Here is a tiny trained network, its code and every weight. The questions are about switching its units off for an input and a class, where a switched-off unit gives its printed mean instead of its output.

import numpy as np


def w(rows, s, z=0):
    codes = np.array(rows[::2]) - 128.0
    scale = np.full(codes.shape[1], s)
    scale[-1] = z or s
    return codes * scale


def f(y):
    return y / 2 * (1 + np.tanh(0.7978845608 * (y + 0.044715 * y**3)))


def log_softmax(a):
    a = a - a.max(-1, keepdims=True)
    return a - np.log(np.exp(a).sum(-1, keepdims=True))


def net(x, mask):
    res = np.array(x, float).reshape(1, 5) / 4 @ E
    y = f(res @ A[0][:, :-1].T + A[0][:, -1])
    res = res + np.where(mask, y, B[0][:, -1]) @ B[0][:, :-1]
    return log_softmax(res[-1] @ U[:, :-1].T + U[:, -1])


A, B = {}, {}
E = w([
[179,62,42,1,108],'x0',
[124,124,124,132,122],'x1',
[122,125,133,130,123],'x2',
[44,157,50,91,201],'x3',
[127,133,135,126,136],'x4',
],0.0091)
A[0] = w([
[92,88,100,113,70,64],'N0',
[235,33,125,133,84,222],'N1',
[68,74,49,136,249,148],'N2',
[118,119,99,58,78,2],'N3',
[109,162,148,214,186,140],'N4',
[168,115,111,87,152,38],'N5',
],0.014,0.0067)
B[0] = w([
[103,201,121,88,165,141],'N0',
[100,60,112,141,123,255],'N1',
[167,35,114,175,146,250],'N2',
[144,163,47,110,99,169],'N3',
[37,99,52,109,82,229],'N4',
[142,210,11,70,64,155],'N5',
],0.012,0.011)
U = w([
[64,45,122,142,116,254],'0',
[127,34,113,240,88,190],'1',
[27,143,56,98,69,104],'2',
[67,50,136,132,123,241],'3',
[95,77,118,181,100,239],'4',
[141,107,155,154,153,28],'5',
[254,235,213,134,207,2],'6',
],0.008,0.0075)

Each question gives the input, the list of numbers given to net, and the class t.
The units are the neurons (one row each of A and B). Each row of codes is followed by its name. A weight is (code - 128) times the scale printed after its matrix; where a second scale follows, it is the last column's (A, B and U).
mask holds one flag per neuron, in row order. A switched-off neuron (its flag False) gives its mean, the last column of its row in B, instead of its output. The means were averaged over made-up inputs and are rounded, as every weight is.
A unit's drop is (log p(t) with every unit on - log p(t) with that unit switched off) / (log p(t) with every unit on - log p(t) with every unit switched off).
The circuit of an input: a set's keep is (log p(t) with only the set's units on - log p(t) with every unit switched off) / (log p(t) with every unit on - log p(t) with every unit switched off). Starting from all 6 units, units are removed one at a time, each time the one whose removal leaves the highest keep (on an exact tie, the one counted first), for as long as the keep stays at least 0.8.
units of the circuit, in order: the units of the circuit, biggest drop first
k most important neurons: the k neurons with the biggest drops, biggest first
drop when u is switched off: that unit's drop, to one decimal
input [2,3,3,5,-3], class 1: 2 most important neurons	N2; N4
input [8,-4,5,3,6], class 2: 3 most important neurons	N5; N3; N0
input [7,4,7,-5,-6], class 2: 3 most important neurons	N2; N5; N3
input [8,3,6,0,-7], class 2: most important neuron	N5
input [-7,-2,-1,2,-4], class 2: 3 most important neurons	N4; N2; N1
input [-7,5,0,-3,1], class 2: 3 most important neurons	N4; N2; N1
input [4,-3,2,4,-1], class 1: 2 most important neurons	N2; N4
input [1,-3,-1,4,-2], class 1: units of the circuit, in order	N2; N4
input [-7,3,5,-5,4], class 2: units of the circuit, in order	N4; N2
input [-8,-3,-1,6,-7], class 2: 2 most important neurons	N4; N1
input [7,6,6,2,-6], class 2: 3 most important neurons	N5; N3; N0
input [-7,-2,0,4,-4], class 2: 2 most important neurons	N4; N1
input [-5,-4,5,8,4], class 1: drop when N5 is switched off	0.1
input [-8,8,4,-4,-5], class 2: drop when N5 is switched off	-0.1
input [-8,0,0,5,-4], class 2: drop when N1 is switched off	0.2
input [-4,-6,2,8,-1], class 1: drop when N0 is switched off	0.1
